(in the rows, 128 means zero)
Each name stands for a flat space through zero: a line, a plane or more. A row that begins with a name and a colon came from that space; any other row is followed by the name of the space it lies nearest, among the names in its block.
j42_j561: [189  79 144  96  92 128 178 114 183 123 178 215 136 183 189 119  46  80
 133 144 107  69 120 179  69 130 127 162 137 108 105 135]
j643_j178: [142  73 155 148 146 140 159  93 139  70 178 134 130 200  71 164  93 188
 160  99 143 105  98 150 137 177 205 177 153 158 119 139]
j961_j578: [147 143 144 133  71 100  70 132 138  69 208  86 190 128 120 142  96  94
 117 139 107 121 183 133  66 123 123  60 101 142 164  74]
j42_j561: [122 105 119 131 124 153 176 125 164 159 123 131 131 101 178 129 159 109
  97 142 130  82 125 121 133 116 104 138  90 112 128  56]
j408_j697: [104 156 126 133 132 119 100 109 134 121  81 127 138 135 162 106  95 116
 112 157 136 166 110 137 131 129  94  81 118 126 137 164]
j408_j697: [137 134 156 162 127 102 103 113 129  93 150  79 145 197 129 135 113 143
 138 101 164 146 150 207 160 128 143  46 108 139 127 125]
j643_j178: [146 102 179 141 119 117  88 102 122 103 155 122 102 163  74 129 124 200
 152  98 141 164 131 124 124 133 181 134 141 159 127 104]
j961_j578: [107 138 136 123 161 139 149  68 144 119 110 125 125  95 102 126 129 127
 159 139 137 132  93 135 151 174 129 142  64 112 115 146]
j961_j578: [113 145 148 135 148 122 123  97 108 129  99 121 100 117  86 116 143 162
 157 114 145 156 102 118 147 154 136 136 111 134 130 140]
j815_j735: [135 143 124 119 110 152  96 144 108 123 119 124 153 137 137 134 108  96
 101 140 117 122 159 142 128  97 104 107 130  89 115 179]
j42_j561: [144 143  91  96 129  98  99 192 106 144 164 135 122  91 103 133 149 108
 154 120  93 153 165 103 109 107 147 150 182 143 121 157]
j815_j735: [130 142 152 137 122 119 105 106 128 127 113 115 124 142 135 113 123 132
 130 125 145 149 134 157 139 122 115  85  99 120 125 127]
j408_j697: [179 108 150 117  91 116 113 158 133 151 193 121 118 126 128 132 163 118
 136  99 120 110 194 154 115  83 143 116 117 118 111  64]
j42_j561: [145 175 144 121  72 115  58 165  67 133  95 144 127 147 135  98  94 111
  98 131 115 155 158 106  80  83  82  90 177 113 153 172]
j815_j735: [119  93 163 165 147 168 121 100 106  98 100 116 115 211  90 149 112 209
 114 101 165 135 103 143 176 134 171 144 160 132 115 166]
j643_j178: [132 108 114 157 131 103 203 150 112  87 182 127 137 170  89 160 121 154
 153  91 134  68  93 110  99 188 172 176 186 187 176  88]
j815_j735: [136 138 148 128 157  89 127  98 139 138 122 130  93 144 121 106 130 145
 182 107 153 173 115 183 161 147 145 103 103 139 105 147]
j961_j578: [123 157 146 123  97  93  76 119 113 112 111 148 120 117 119  95  91 141
 128 146 113 177 112  75  66 137 112 114 153 161 170 124]
j42_j561: [169 133 143 111  78 138  76 166 103 140 135 145 136 160 153 120 102  99
  96 127 112 126 185 151 105  63 104 100 157  89 111 163]
j408_j697: [134 115 126 114 152 142 159 100 169 149 129 133 126 115 157 127 138 100
 142 136 136 115 129 181 165 128 123 125  68  93  85 133]
j42_j561: [174  77 166 117 107 197 149 121 119 152 137 159 109 163 119 144 136 140
 109 104 131  69 154 155 148  88 142 182 121  64  76 137]
j961_j578: [155 119 189 138 112 126 121 115  97 176  97 145  53 147 108  96 170 190
 143  81 159 146 129 129 144 103 135 139 127 124 118  86]
j42_j561: [149  96 155 120 136 175 115 122 117 153 134 120 102 124  90 145 173 160
 131 102 134 122 161 142 174  94 158 161 108  87  76 134]
j408_j697: [162 109 199 107  94 201  86  56 114  93 124 159 138 162  81 134  65 133
 119 137 122 108 139 150 117 121 130 155  81  48  84 202]
j408_j697: [111 128 133 126 138 154  98  90 142  96 102 130 153 146 134 131  78 125
 111 160 127 149 112 140 138 135 121 114 113 109 114 191]
j643_j178: [110 146 117 128 129 138 140 122 119 119 132 109 146  84 105 138 146 112
 128 136 119 107 125  97 119 149 116 138 100 122 146 110]
j815_j735: [125 160 125 131 135 124 136 130  80 108 113 130 130 146  88 131 108 124
 148 113 132 121 112 131 127 156 125 138 150 121 138 193]
j408_j697: [127  98 126 111 163 117 218  67 184 116 141 190 112 123 130 121  89 125
 182 142 126  99  48 133 109 210 151 200 105 149 123 128]
j815_j735: [121 139 172 163 122 113 119  92 122 129  90 110 105 168 140 103 128 166
 125 111 170 152 111 156 147 131 114  75 102 138 144  96]
j961_j578: [ 89 132  79 137 140 118 138 143 143  85 131 124 172 123 141 145  90 117
 108 164 109 127  93  81  97 163 128 135 171 173 170 140]
j408_j697: [136  91 140 131 104 113  96 123 141  62 171 160 146 179 104 140  51 171
 124 142 105 147 103  82  60 153 176 161 206 189 161 133]
j961_j578: [129 112 166 159 113 137  65 135 101 125 103 105 106 184 115 125 135 202
  97 105 153 174 146 123 151  86 149  98 169 145 130 119]
j815_j735: [116 113 118 133 167 143 101  98 164  71 187  61 183 130  90 178 126 122
 149 133 131 139 159 187 182 147 175  93  70 119  90 159]
j815_j735: [146 121 128  93 146 143  80 112 151 115 174 109 149 101  96 149 128 101
 158 138 108 154 177 173 158 113 157 120  80  89  66 185]
j815_j735: [115  78  97 128 183 108 157 117 198 106 178 122 136 135 132 155 127 150
 162 134 128 147 105 151 158 162 194 150 135 178 106 117]
j643_j178: [131 125 151 115 148 171 150  87 108 134 124 127 109  94  60 142 159 141
 160 110 132 103 121 126 158 151 144 183  75  83  95 151]
j408_j697: [169 142 164 119  76 164  71 161  71 153 151  94 126 110  88 139 180 118
 106  95 120 105 221 133 133  56 114 109 103  64 105 111]
j42_j561: [120 122 139 109 132 110  34 122 152 137 136 114 109  77 110 114 151 164
 137 146 109 223 156  90 127  96 155 112 122 154 112 109]
j643_j178: [140 181 116 107 119 136 188 128  78 128 146 128 145  74  76 138 144  57
 165 113 113  49 132 128 105 171  93 161  78  76 138 153]
j408_j697: [117 156 133 118 119 110 142 110 121 148  74 174 102 110 151  86 104 119
 131 148 125 142  81  94  91 148  87 140 133 134 154 135]
j643_j178: [105 141 116 151 126 112 144 137 118 115 118 114 137 130 131 128 129 137
 117 129 135 121 106  99 113 149 119 119 146 160 170  97]
j815_j735: [141 128 148 116 142 155 107 116  76 106 111 155 110 169  55 138  93 161
 155 107 127 142 114 131 142 141 161 180 171 105  99 245]
j42_j561: [136 100 169 140 124 169  72 101 127 111 125 104 130 169 107 143 123 171
 107 120 144 151 157 157 168  95 153 108 112 102  92 150]
j408_j697: [116 126 122 129 160 120 167  94 161 131 113 135 125 132 153 121 118 116
 148 137 144 127  95 167 154 158 124 121  92 126 115 139]
j42_j561: [160  99 158 111 131 173 168 113 119 174 128 153  86 116 104 132 173 138
 144  97 136  84 140 146 159 111 139 188  94  75  80 119]
j961_j578: [161 149 150 101 101 111 107 132 112 155 132 154 105 110 125 101 128 103
 149 120 117 137 153 138 102 108 109 123 115 104 117 135]
j643_j178: [128 103 154 134 129 157 125  90 130  94 129 138 134 160  99 141  94 159
 126 130 133 121 107 125 127 148 151 154 128 124 122 152]
j643_j178: [187 125 130  84  78 113 105 192 109 180 168 171 100  99 136 111 150  96
 132 113  90 118 190 110  78  66 120 155 166 109 113 108]
j815_j735: [140 184  96 108 163  81 170 160  79 153 115 148 101 126 104 113 133  87
 198  95 132 131 114 171 146 159 120 139 154 121 116 221]
j42_j561: [150 100 114 114 133 119 158 128 184 131 175 139 146 136 174 136 115  89
 137 138 121 104 143 181 130 125 136 119 104 122 102 112]
j643_j178: [103  98 163 173 135  94  64 125 138 135 104  96  76 154 121 109 168 251
 116 107 161 224 115  83 149 106 174  97 172 215 156  37]
j961_j578: [133 116 160 151 120 129 122 124  99 122 122 124 101 162  92 128 139 187
 131  96 147 134 119 112 131 131 152 142 155 149 142 106]
j961_j578: [118 111 122 140 159 147 167 124 128 142 112 121 112 137 121 140 157 150
 133 111 147 112 111 141 173 136 144 153 126 124 111 130]
j961_j578: [119  84 176 139 138 185  87  69 155 132  72 137 108 169 147 120 110 186
  90 145 153 166 115 146 176  96 137 122 104  98  84 151]
j643_j178: [ 89 116 171 168 133 165 123  89  91 139  29 139  75 151 103 107 142 232
  92 119 164 155  62  53 144 136 127 165 158 149 158 107]
[114 154  58 122 146 104 160 181 122 107 170 103 177 103 127 159 131  69
 139 134 105  97 140 128 119 152 126 125 153 144 147 151] | j961_j578
[138 109  97 117 150  88 193 169 149 194 111 185  71 127 183  99 154 132
 148 115 130 131  95 122 127 124 132 170 186 166 126 100] | j815_j735
[109  76  94 140 168 156 176 117 180  98 131 139 161 182 169 160  86 131
 107 151 135 103  91 161 161 149 155 149 153 139 108 166] | j643_j178
[137  92  95  98 179 101 142 134 176 127 153 173 113 149 140 132  94 132
 175 137 114 168 104 161 145 146 182 169 177 159  84 199] | j815_j735
[ 88 155 147 168 127 132 138  83 122 113  68 102 136 141 146 111 119 144
 101 139 162 129  86 122 137 155  88  82  89 133 168 101] | j42_j561
[117 129  75 136 140  93 192 205 127 200 101 146  91 108 194 109 188 122
 113 115 132 114 113  97 130 107 106 144 191 169 156  64] | j961_j578
[154 165 145 114  84 112 125 140 101 156 102 163 115 133 163  90 107  85
 119 129 124 116 138 138  88 106  71 104 127  98 140 137] | j42_j561
[140 162 145 102  92  99 129 124 106 152 119 173  97  69 112  88 129 112
 150 134 104 130 112  64  54 144  96 159 124 135 164  94] | j815_j735
[119 121 166 156 135 150  79  82 121  75 105 105 146 208 110 138  74 170
 114 127 158 162 120 174 162 132 146  84 125 120 114 193] | j815_j735
[138 163 167 133 124  86 129 100 121 167 108 120  80 106 128  85 167 134
 168 101 157 155 128 156 139 132 105  86  69 127 132  78] | j815_j735
[110  96 129 145 143 109 152 103 177 111 155 118 127 117 132 134 138 162
 137 134 134 133  98 105 120 162 158 138 115 181 150  47] | j815_j735
[123 142 114 146 145 112 138 162  88 129 135  97 118 137  90 143 165 149
 146  91 141 127 136 129 153 135 149 129 159 148 138 131] | j961_j578
[131 157 130 114 134  98 111 129 113 144 122 132 105  99 108 108 141 124
 163 120 125 161 130 124 124 134 125 123 122 133 127 141] | j42_j561
[181 149 154 124 108  75 128 144 104 132 146 155 105 203 139 103  90 110
 171  89 145 136 145 213 119 121 127  88 155 126 117 174] | j643_j178
[157 158 176 109 102 110  92  97 105 133 136 138 103 108  88 101 126 124
 167 113 126 149 146 138 105 130 119 116  84 105 121 131] | j961_j578
[133 148 181 135 107 129 153  68 101 125  73 176  94 156 116  89  85 148
 141 123 149 117  69 119  96 167  98 146 112 116 152 141] | j42_j561
[116 154 163 128 117 116  82  75 105  69 126 131 136 125  58 120  76 156
 155 139 120 165  97  89  84 179 140 134 121 148 158 162] | j961_j578
[136 138  86 106 138 105 201 166 146 192 127 157 107  78 182 111 171  72
 142 128 118  90 125 133 125 124  96 149 120 121 125  92] | j961_j578
[148  65 188 124  98 164  90 100 138 148  81 204  68 178 141  97  91 215
  92 135 130 165  97  77 101  90 149 186 188 138 115 121] | j815_j735
[ 79 180 118 158 131 111 148 123  77 114  64 119 123 114 106 111 126 147
 120 130 141 131  67  59 104 177  93 130 152 162 200 124] | j42_j561
[139 149 154 148 114 113 121 131  99 140 113 109 112 157 129 114 143 138
 130  98 155 131 143 161 144 114 113  85 119 122 135 114] | j408_j697
[140 207 156 153  55  91 156 135  30  88 100 157 139 176 102  98  59 102
 125 107 133  71  88  91  25 180  62 115 173 138 229 141] | j643_j178
[ 89 139  81 131 148 130 131 172 122 173  55 141 110 105 181 110 150 133
  86 152 125 158 104  77 142 101  97 134 184 146 142 139] | j408_j697
[118 150 111 123 128 104 109 146 128 138 125 117 129  97 138 118 142 114
 129 137 120 153 137 112 120 121 115 106 129 142 141 115] | j42_j561
[ 95 141  80 171 167 106 209 161  97 102 104 119 140 193 133 147 112 141
 131 105 157  93  68 137 149 183 136 138 203 176 171 164] | j815_j735

Rows lie near named flat spaces through zero. A row that begins with a name and a colon came from that space; any other row is followed by the name of its block's space that it lies nearest.
j812-j592: [ 56 111 156 135 161 140 115 170 137 118 165 145  74 168 174 144 174 168
  90 141 105  62 110 124 163 158 127  67 128 220 131 104]
j812-j592: [144 102 111 138 108 135 130 132  87 132 122 105 110 105 177 127 138 136
 109 152 139 158 112 131 132 151 106 156 133 120 113 154]
j780-j370: [131 122 146 143  94 114 140 122 102 150 121  97  98 109 174 129 150 155
  91 167 125 115 126 122 166 154 108 121 179 133 140 140]
j780-j370: [ 96 132 122 107 154 154 131 144 124 116 143 143 119 141 117 146 114 127
 142 124 135 122 128 138 135 134 132 115  96 130 105 115]
j27-j249: [ 87 131 139 123 133 145 127 141  99 136 143 115  95 142 161 138 142 155
 115 162 147 101 119 119 170 147 109 111 129 139 123 123]
j453-j474: [104 183 155 169 138 155  79 114 163 151 101 124 178 212 116  88 182 103
 175 113 181 179 112  67 130  84  71 166 121 146  81 129]
j812-j592: [ 94  91 151 145 134 114 117 164 134 118 154 148  79 138 182 125 171 170
  86 142  78  59 121 130 143 152 138  73 146 199 150 112]
j453-j474: [149 104 110 100 134  83 135 102 107 116 160  67  89  94 142 145 118 149
  61 142 149  67  95 134 135 148 166 114 139 166 252 148]
j213-j936: [135 101 135 128 126  99 129 127 140 116 141 112  94 111 148 128 153 143
  87 122  98  88 114 139 128 146 147  97 156 185 174 134]
j780-j370: [118 133  98  72 176 145 149 117 138  96 154 110 118 118  75 174  88 100
 127  89 154 134 109 162 117 142 162 120  85 152 143 130]
j27-j249: [150  82  96 120 112 144 140 144  88 113 123 125 102  81 166 132 123 126
 126 133 110 166 122 161 114 157 119 146 119 111  84 152]
j27-j249: [152 147 147 206 110 104 109 143 153 166 109 197 217 174 132 107 113 130
 124 143 115 149 161  84  91  86 136 170 124  81 137 101]
j453-j474: [159 117 119 129 123 142 149 134 171 110  99 166 151 102  89 134 121  82
 161  67  71 200 150 172  83 131 135 134 133 127  43 130]
j453-j474: [127 137 123 144 140 128 121 122 123 138 135 113 145 151 139 140 127 126
 100 137 165 144 108 108 127 130 127 155 116 142 154 134]
j213-j936: [130  87 112 126 128 139  97 134 114 103 128 102  89 120 172  94 182 128
 138 117 125 138  93 130 116 136 101 132 122 174 106 158]
j780-j370: [139 127 138 151 125 123 151 116 148 139 121  99 120 125 146 163 153 117
  67 114 125 171 105 139 136 169 124 136 170 195 123 145]
j780-j370: [ 91  82 116 199 154 158  43 180 100 122 145 146 129 211 240  80 211 152
 114 153 162 149  68  68 102 121  78 175  67 198 105 143]
j812-j592: [135 174 135 115 122 123 157 117 136 148 120 160 176 125  65 147  59 119
 155 135 133 123 176 130 133 103 152 130 122  43 134  98]
j780-j370: [ 91 138 159 174 129 157 126 166 151 146 117 181 142 172 153 135 158 132
 129 130  98 158 143 120 138 139 102 122 137 151  45 104]
j453-j474: [ 99 153 140 144 136 133 103 128 110 148 138 118 140 174 147 118 137 148
 124 164 178 106 116  83 153 112 109 141 114 122 156 121]
j27-j249: [145 129 133 121 132 113 123 122 174 111 120 152 145 124  83 109 129 107
 158  85  91 121 144 139  96 102 149 110 130 135 128 118]
j213-j936: [134 121 150 101 120  87 166 116 156 121 142 119  88  86 105 154 119 145
  88 118  74  59 146 163 148 152 172  60 182 163 186 115]
j453-j474: [155 138 127 117 140  90 101  75 163 116 132  58 125 136 103 104 164 111
 109  94 164 109  84 106 114 107 138 131 147 196 220 156]
j812-j592: [179 154 116 119 106 110 144  99 136 138 103 139 183 101  67 120  72 100
 166 116 131 154 163 132 100  92 147 158 126  40 139 126]
j213-j936: [129 111 128 186 105 142 121 155  91 156 117 142 140 144 203 128 146 146
  96 171 136 175 121 107 133 149  94 172 132 117  89 137]
j213-j936: [125  86 102  98 134 156  88 129 112  85 124  93  76 112 154  79 188 115
 180 101 130 143  90 139 113 125  89 126 107 167  80 165]
j453-j474: [122 136 129 133 135 116 111 109 114 137 141  80 119 148 150 126 148 141
  93 148 177 109  94  98 147 130 120 140 132 160 189 143]
j27-j249: [189  82 107 144  97 118 139 140 142 111  99 166 144  75 130 109 123 103
 147  93  56 183 151 167  69 129 139 146 138 104  74 142]
j213-j936: [156 160 129 172 150  97 115 104 172 148 130 130 205 178  99 141 113 105
  85 108 167 155 112  90  89 102 157 176 115 153 202 124]
j453-j474: [128 121 131 113 124 104 116 103 112 126 141  64  85 118 152 117 159 148
  96 145 154  82  96 114 155 137 123 113 154 170 198 150]
j213-j936: [167 183 153 114 126  80 186  77 202 145 117 120 172 107  27 179  75  95
  94  83 109 127 160 151 124 125 188 108 184 131 191 110]
j27-j249: [117 114 104  79 136 150 148 113  81 113 143  58  65  92 148 157 130 130
 108 139 167 134  92 154 164 172 114 125 128 150 129 160]
j27-j249: [ 99  90 138 108 108 152 148 154  99 115 128 117  44  87 181 133 167 154
 124 144  80 113 128 167 171 180  99  79 165 158  61 137]
j812-j592: [170 105 120 143  95 113 125 106 115 131 106  82 112  96 163 108 162 122
 109 129 128 163 107 129 122 142 105 154 167 144 130 167]
j780-j370: [ 90 121  95  84 179 161 107 148 108  94 162 142 119 148 109 132 101 125
 166 120 161 104 113 132 116 114 141 123  45 119 129 118]
j812-j592: [ 67 130 170 139 135 127 143 162 128 143 155 150  85 150 165 159 145 178
  79 166  97  55 139 127 184 163 134  64 157 173 139  93]
j213-j936: [115 127 117  42 139 147 132 110 137  83 128 104  75  85  66 108 129 108
 210  85 110  96 136 170 137 115 128  74 121 121  95 134]
j27-j249: [162 121 125 114 120 112 139 109 164 111 113 124 130  97  91 121 131 101
 142  83  93 144 135 155 102 123 144 118 150 142 122 137]
j812-j592: [ 90 133 114 119 151 168 131 150  93 129 143 135 122 148 145 154 111 134
 131 150 164 144 119 127 147 144 114 141  86 114  93 123]
j780-j370: [136 108 107 141 141 126  88 132 120 115 136 127 140 149 148  97 145 126
 137 124 150 130 103 105  96 106 124 156  90 139 151 140]
[156 114 138 187  93 105  73 138 128 143 104 161 169 153 165  49 164 141
 162 147 112 125 140  78  93  75 104 160 128  91 132 129] | j780-j370
[128 128 119 131 138 119 128 125 112 134 144 115 132 135 140 144 113 138
  95 146 155 115 115 117 131 134 141 140 115 132 175 129] | j453-j474
[143 151  95 108 153 127 125  94 107 130 142  79 155 139 104 149  90 109
 111 131 214 150  95 110 120 119 140 178  88 113 192 148] | j27-j249
[138 107 108 142 136 142  89 126 125 112 121 106 128 144 155  95 172 111
 142 110 152 169  89 112 100 119 100 164 105 163 109 158] | j213-j936
[122 133 129  98 120 142 145 126 122 122 120 127 110 103 108 130 118 123
 161 123 116 128 145 150 143 132 121 109 135 101  91 126] | j213-j936
[ 98 117 128 124 122 133 139 156  72 141 151 140 102 121 171 146 101 174
 105 190 134  78 140 125 165 147 131 113 117  89 146 112] | j453-j474
[ 85 131 132 120 166 151 110 143 143 112 148 132 113 166 128 134 152 128
 132 113 141 116 106 122 134 131 123 110 101 182 116 119] | j812-j592
[103  96 111  93 118 162 155 135  55 121 140  65  40  82 194 160 145 152
  94 168 150 136  96 159 186 198  93 118 145 149  94 161] | j27-j249
[110 160 191 136 100 108 155 105 171 153 111  96  90 124 125 138 180 142
  97 126  92  99 139 131 189 155 110  68 231 189 123 121] | j27-j249
[132 154 182 155  63 110 165 128 131 174  92 151 126 103 135 123 131 154
 131 167  72 112 189 130 177 135 108  95 217  72  88 105] | j780-j370
[211  69  94 151  68 100 125 113  81 129  99  92 118  57 189  92 142 127
 109 145 112 177 115 139  94 140 111 182 158  95 134 181] | j812-j592
[ 54 144 162 130 118 169 127 183  97 146 131 198 111 154 150 117 123 172
 185 183 100  78 181 118 182 121  96  82 117  59  45  79] | j780-j370
[124 123 138 111 117 119 122 121 127 121 127 112  98 113 129 107 147 139
 143 131 114  91 130 130 144 124 122  99 149 133 138 130] | j453-j474
[ 64  87 109 124 179 170  97 186 102  97 171 159  90 167 182 137 149 152
 122 138 133 102  97 129 126 148 124 112  57 181 102 116] | j812-j592
[136 147 143 137 100 129 150 103 112 155 109  79 114 114 147 143 145 129
 100 149 151 160 119 124 168 155  97 142 180 132 117 149] | j812-j592
[121 126 169 135  95 120 154 126 151 138 109 117  84 103 144 131 173 140
 111 125  70 117 143 149 166 160 110  79 209 170  90 128] | j27-j249
[123 127 158 222 129 142 106 158 185 148 102 178 175 193 168 123 194 110
 101 100  95 211 118 104  97 135  97 160 146 204  48 123] | j780-j370
[175 125 159 220  80  95  98 127 169 160  83 159 185 153 162  73 182 123
 123 123  87 173 142  89  91  98 102 165 179 133 108 133] | j780-j370
[157 144 152 118 100  99 188 103 161 142 111 117 120  79  91 168 107 119
  92 112  81 131 157 167 146 158 154  96 203 133 136 124] | j213-j936
[139 127 128 111 129 118 131 129 153 113 124 158 139 113  88 116 109 117
 162 102  92 110 154 145 106 106 151 107 123 106 125 113] | j453-j474
[155 121 128 129 109 127 143 111 140 127 106 103 118 100 127 129 148 108
 123 106 111 171 122 148 124 146 115 135 164 148  97 151] | j213-j936
[196 126  94 123 104 119 125  94 121 124  97 107 167  93 100 102 105  89
 163 106 147 192 128 132  83 101 124 187 119  70 124 161] | j812-j592
[156 141 143 171 128 120 136 122 194 136 102 154 178 147 101 138 143  90
 114  77  97 195 133 132  91 126 134 148 153 168  93 126] | j780-j370
[125 164 144 181 113 121 131 119  97 184 125 109 166 168 169 150 119 150
  69 190 192 150 119  77 162 136 107 179 144 105 165 128] | j27-j249
